Here is a tiny trained network, its code and every weight. The questions are about switching its units off for an input and a class, where a switched-off unit gives its printed mean instead of its output.

import numpy as np


def w(rows, s, z=0):
    codes = np.array(rows[::2]) - 128.0
    scale = np.full(codes.shape[1], s)
    scale[-1] = z or s
    return codes * scale


def f(y):
    return y / 2 * (1 + np.tanh(0.7978845608 * (y + 0.044715 * y**3)))


def log_softmax(a):
    a = a - a.max(-1, keepdims=True)
    return a - np.log(np.exp(a).sum(-1, keepdims=True))


def net(x, mask):
    res = np.array(x, float).reshape(1, 8) / 4 @ E
    y = f(res @ A[0][:, :-1].T + A[0][:, -1])
    res = res + np.where(mask, y, B[0][:, -1]) @ B[0][:, :-1]
    return log_softmax(res[-1] @ U[:, :-1].T + U[:, -1])


A, B = {}, {}
E = w([
[142,180,156,177],'x0',
[130,127,131,129],'x1',
[117,95,74,76],'x2',
[137,113,121,160],'x3',
[245,143,166,117],'x4',
[135,121,121,149],'x5',
[137,128,111,149],'x6',
[137,109,125,168],'x7',
],0.012)
A[0] = w([
[116,110,118,185,242],'N1',
[82,190,159,137,73],'N2',
[67,84,86,112,52],'N3',
[115,147,103,200,131],'N4',
[143,82,131,131,247],'N5',
[28,107,95,121,244],'N6',
[185,187,170,145,68],'N7',
[24,136,91,147,239],'N8',
[111,72,59,104,71],'N9',
[184,151,139,130,56],'N10',
[98,199,151,169,175],'N11',
[185,158,154,64,154],'N12',
[130,104,52,111,65],'N13',
[145,194,211,166,49],'N14',
[167,92,122,197,118],'N15',
[215,106,166,167,254],'N16',
[107,143,206,151,244],'N17',
[55,127,120,154,117],'N18',
[99,138,142,134,54],'N19',
[165,99,108,102,29],'N20',
[179,106,104,88,66],'N21',
[123,106,241,117,232],'N22',
[191,46,109,80,117],'N23',
[102,221,156,188,103],'N24',
[255,85,140,87,176],'N25',
],0.012,0.0053)
B[0] = w([
[100,151,45,143,185],'N1',
[91,109,130,215,154],'N2',
[173,92,83,90,183],'N3',
[105,137,95,180,164],'N4',
[84,180,102,15,177],'N5',
[137,90,25,147,250],'N6',
[217,46,106,67,187],'N7',
[144,88,45,192,245],'N8',
[146,39,153,39,183],'N9',
[216,74,154,103,156],'N10',
[127,119,87,209,191],'N11',
[178,172,149,51,191],'N12',
[154,61,156,69,159],'N13',
[220,46,152,195,195],'N14',
[143,164,181,116,161],'N15',
[178,163,96,2,237],'N16',
[130,136,51,204,203],'N17',
[124,58,102,203,180],'N18',
[142,79,154,207,125],'N19',
[92,81,244,178,135],'N20',
[124,122,230,102,152],'N21',
[140,165,25,148,196],'N22',
[82,138,215,85,190],'N23',
[96,65,120,233,196],'N24',
[147,156,208,8,238],'N25',
],0.0075,0.011)
U = w([
[1,199,62,120,205],'0',
[152,82,143,102,203],'1',
[129,240,142,75,188],'2',
[79,123,249,75,3],'3',
[52,133,158,203,59],'4',
],0.0098,0.0054)

Each question gives the input, the list of numbers given to net, and the class t.
The units are the neurons (one row each of A and B). Each row of codes is followed by its name. A weight is (code - 128) times the scale printed after its matrix; where a second scale follows, it is the last column's (A, B and U).
mask holds one flag per neuron, in row order. A switched-off neuron (its flag False) gives its mean, the last column of its row in B, instead of its output. The means were averaged over made-up inputs and are rounded, as every weight is.
A unit's drop is (log p(t) with every unit on - log p(t) with that unit switched off) / (log p(t) with every unit on - log p(t) with every unit switched off).
The circuit of an input: a set's keep is (log p(t) with only the set's units on - log p(t) with every unit switched off) / (log p(t) with every unit on - log p(t) with every unit switched off). Starting from the 12 units with the biggest drops (on a tie, the unit counted first), units are removed one at a time, each time the one whose removal leaves the highest keep (on an exact tie, the one counted first), for as long as the keep stays at least 0.8.
circuit, biggest first: the units of the circuit, biggest drop first
most important unit: the unit with the biggest drop
top k neurons: the k neurons with the biggest drops, biggest first
drop when u is switched off: that unit's drop, to one decimal
input [6,0,7,5,0,-7,0,1], class 0: circuit, biggest first	(N14, N7)
input [-7,5,-3,3,-3,1,-4,-8], class 0: top 4 neurons	(N14, N7, N25, N10)
input [2,-4,-1,-6,-1,-6,6,0], class 4: circuit, biggest first	(N16, N25)
input [-8,-4,4,-1,-8,0,7,4], class 1: circuit, biggest first	(N9)
input [-8,0,-3,-5,-1,-5,-1,-6], class 0: circuit, biggest first	(N14, N7)
input [0,4,8,-3,-6,0,4,-6], class 1: top 2 neurons	(N9, N13)
input [-2,8,8,-2,-7,8,8,-5], class 1: top 2 neurons	(N9, N13)
input [8,-7,6,-3,1,-1,-1,1], class 2: top 2 neurons	(N6, N8)
input [7,2,5,-1,7,-3,7,8], class 2: top 2 neurons	(N16, N25)
input [7,-5,1,2,5,7,8,7], class 2: top 2 neurons	(N16, N15)
input [-6,-7,6,5,-7,-2,-4,0], class 1: drop when N9 is switched off	0.5
input [4,-2,-2,3,-8,1,3,-6], class 4: drop when N5 is switched off	0.2
input [7,-7,-3,-6,-5,-7,-4,7], class 4: drop when N19 is switched off	0.0
input [8,2,-8,-6,3,7,-1,-7], class 1: most important unit	N7
